Questions about the grid below.
1) The 3rd smallest entry?
2) The second smallest entry?
3) The first entry in reading order?
4) The entry just right of the largest entry?
[[-3.02, -12.63, -5.94, 7.53, -17.42, 10.04, -18.43, -1.47, -4.90], [10.61, -4.28, 9.58, -22.83, 12.91, 5.74, -14.93, -23.18, 19.62], [-1.38, 10.81, -10.44, 22.72, 12.29, 0.25, 5.87, 9.22, -4.56], [7.96, 18.32, -21.16, -15.25, 10.28, -11.30, -15.56, -7.90, 19.51], [4.13, 11.47, 0.88, 11.98, -5.54, -6.25, -15.03, -20.32, 22.16], [9.24, 14.77, -6.69, 18.55, -3.84, -19.76, 23.40, 11.16, -14.59], [-13.44, -8.77, -16.30, -9.54, 22.24, -16.69, -7.71, -3.66, 15.92], [-19.21, -3.19, -15.15, 2.11, -0.27, 0.53, 4.08, 13.52, 12.68], [7.78, 19.88, -4.05, -13.84, 8.38, 17.22, 5.09, -22.17, -18.18], [-15.76, -3.37, -9.67, 19.40, -12.35, -10.78, -8.87, -2.18, -4.91], [2.41, 18.69, 5.30, 5.15, -21.34, 23.74, -20.16, 4.22, -13.86], [-8.72, 3.79, -7.87, 12.89, 11.34, -14.98, -10.90, -9.25, 12.76], [15.67, 5.90, 5.05, -16.44, -18.76, -19.42, 13.19, -0.99, 20.37], [-19.54, -14.80, -13.83, -12.99, -10.61, 14.94, -6.26, 8.20, 17.13], [-5.84, -5.96, -4.15, -12.93, 14.39, 18.53, -16.60, 0.79, -1.84]]
1) -22.17
2) -22.83
3) -3.02
4) -20.16

a =
array([[-737, -590, -479, -603, -579, -534,  362, -695, -509, -861, -574,
        -733, -776, -624, -538],
       [-390, -394, -402, -385, -392, -403, -727, -389, -407, -337, -396,
        -367, -409, -389, -390],
       [-412, -418, -246, -433, -403, -352, -814, -387, -304, -231, -374,
        -367, -507, -452, -332],
       [-771, -597, -466, -612, -583, -530,  462, -721, -503, -906, -578,
        -759, -821, -636, -537],
       [-776, -537, -470, -539, -526, -502,  556, -721, -484, -975, -532,
        -752, -819, -565, -491],
       [-577, -553, -605, -551, -559, -566,  -74, -582, -588, -697, -569,
        -607, -534, -545, -586],
       [-346, -326, -486, -292, -334, -404, -727, -361, -446, -389, -360,
        -324, -316, -288, -379],
       [-740, -602, -187, -661, -570, -424,   79, -666, -305, -635, -499,
        -686, -918, -706, -403],
       [-591, -458, -588, -429, -462, -511,   99, -581, -554, -801, -498,
        -588, -554, -435, -507],
       [-418, -421, -248, -436, -406, -354, -797, -392, -307, -242, -377,
        -373, -515, -455, -334],
       [-426, -425, -249, -441, -410, -358, -774, -399, -306, -254, -378,
        -382, -523, -460, -334],
       [-390, -391, -391, -383, -389, -398, -734, -387, -397, -331, -390,
        -365, -413, -388, -381],
       [-401, -404, -305, -408, -393, -368, -786, -385, -342, -272, -378,
        -363, -468, -421, -350],
       [-336, -311, -500, -271, -320, -404, -727, -354, -448, -399, -353,
        -315, -300, -266, -371],
       [-742, -578, -484, -588, -567, -530,  398, -699, -505, -885, -566,
        -736, -778, -608, -529]])
The entry at the centre: -666
Read off the entry just left of -612.
-466
Read off the entry just left of -326.
-346
Read off the smallest entry.
-975
The entry just right of the centre entry is -305
The entry just left of -271 -> -500
Read off the entry just right of -288.
-379
Read off the entry just right of -752.
-819
Read off the entry just right of -509.
-861
The median entry is -436
Read off the entry just left of the smallest entry.
-484
The entry just right of -553 is -605
The entry just right of the smallest entry: -532
Read off the entry just left of -353.
-399
